Below is a small trained network, with its code and all its weights. Each question gives an input and a class and asks what happens when units are switched off, that is, made to give their printed mean instead of their output.

import numpy as np


def w(rows, s, z=0):
    codes = np.array(rows[::2]) - 128.0
    scale = np.full(codes.shape[1], s)
    scale[-1] = z or s
    return codes * scale


def f(y):
    return np.maximum(y, 0)


def log_softmax(a):
    a = a - a.max(-1, keepdims=True)
    return a - np.log(np.exp(a).sum(-1, keepdims=True))


def net(x, mask):
    res = np.array(x, float).reshape(1, 8) / 4 @ E
    y = f(res @ A[0][:, :-1].T + A[0][:, -1])
    res = res + np.where(mask, y, B[0][:, -1]) @ B[0][:, :-1]
    return log_softmax(res[-1] @ U[:, :-1].T + U[:, -1])


A, B = {}, {}
E = w([
[116,92,105],'x0',
[143,201,107],'x1',
[212,149,146],'x2',
[99,211,128],'x3',
[157,141,214],'x4',
[165,76,159],'x5',
[124,135,255],'x6',
[98,130,142],'x7',
],0.0092)
A[0] = w([
[212,110,155,171],'neuron 1',
[131,73,84,174],'neuron 2',
[5,183,144,119],'neuron 3',
[127,96,222,132],'neuron 4',
[120,132,212,105],'neuron 5',
[55,178,62,76],'neuron 6',
[139,141,69,121],'neuron 7',
[43,183,165,128],'neuron 8',
[148,122,200,80],'neuron 9',
[54,84,70,254],'neuron 10',
[138,59,123,147],'neuron 11',
[199,244,71,85],'neuron 12',
[92,176,93,130],'neuron 13',
[120,115,210,124],'neuron 14',
],0.012,0.0076)
B[0] = w([
[1,176,172,193],'neuron 1',
[38,136,122,199],'neuron 2',
[234,95,21,186],'neuron 3',
[150,37,216,200],'neuron 4',
[155,106,191,181],'neuron 5',
[160,100,67,189],'neuron 6',
[76,138,181,176],'neuron 7',
[251,87,17,179],'neuron 8',
[102,126,204,169],'neuron 9',
[73,95,53,253],'neuron 10',
[69,64,155,179],'neuron 11',
[128,196,142,208],'neuron 12',
[164,137,58,177],'neuron 13',
[161,61,161,186],'neuron 14',
],0.0087,0.011)
U = w([
[121,110,111,166],'0',
[187,69,129,3],'1',
[127,102,142,97],'2',
[132,255,161,149],'3',
[204,111,90,110],'4',
[136,111,87,128],'5',
[85,126,120,94],'6',
[146,125,220,35],'7',
],0.016,0.0051)

Each question gives the input, the list of numbers given to net, and the class t.
The units are the neurons (one row each of A and B). Each row of codes is followed by its name. A weight is (code - 128) times the scale printed after its matrix; where a second scale follows, it is the last column's (A, B and U).
mask holds one flag per neuron, in row order. A switched-off neuron (its flag False) gives its mean, the last column of its row in B, instead of its output. The means were averaged over made-up inputs and are rounded, as every weight is.
A unit's drop is (log p(t) with every unit on - log p(t) with that unit switched off) / (log p(t) with every unit on - log p(t) with every unit switched off).
The circuit of an input: a set's keep is (log p(t) with only the set's units on - log p(t) with every unit switched off) / (log p(t) with every unit on - log p(t) with every unit switched off). Starting from the 12 units with the biggest drops (on a tie, the unit counted first), units are removed one at a time, each time the one whose removal leaves the highest keep (on an exact tie, the one counted first), for as long as the keep stays at least 0.8.
circuit, biggest first: the units of the circuit, biggest drop first
top k neurons: the k neurons with the biggest drops, biggest first
drop of u: that unit's drop, to one decimal
input [0,8,6,1,0,-5,-8,5], class 3: circuit, biggest first -> [neuron 12]
input [0,0,6,-8,2,6,-7,-7], class 6: circuit, biggest first -> [neuron 1; neuron 2]
input [-8,3,6,8,1,-6,-5,8], class 4: top 2 neurons -> [neuron 8; neuron 3]
input [7,-8,3,7,3,2,0,8], class 1: circuit, biggest first -> [neuron 1; neuron 2; neuron 4]
input [5,-6,3,7,7,8,-6,-3], class 6: top 2 neurons -> [neuron 1; neuron 5]
input [-2,6,0,-4,0,-1,4,6], class 1: top 4 neurons -> [neuron 8; neuron 12; neuron 7; neuron 2]
input [2,-1,-5,3,5,1,-4,0], class 4: top 2 neurons -> [neuron 1; neuron 3]
input [0,2,-7,-3,5,4,-8,2], class 6: drop of neuron 3 -> 0.3
input [-7,-6,4,0,-4,2,-4,-4], class 6: drop of neuron 2 -> 0.1
input [-3,-7,1,-4,-4,-1,-4,5], class 6: drop of neuron 2 -> 0.2
input [-2,7,7,8,-3,-3,3,8], class 4: top 2 neurons -> [neuron 8; neuron 3]
input [4,-8,-3,4,1,1,7,4], class 1: top 2 neurons -> [neuron 8; neuron 3]
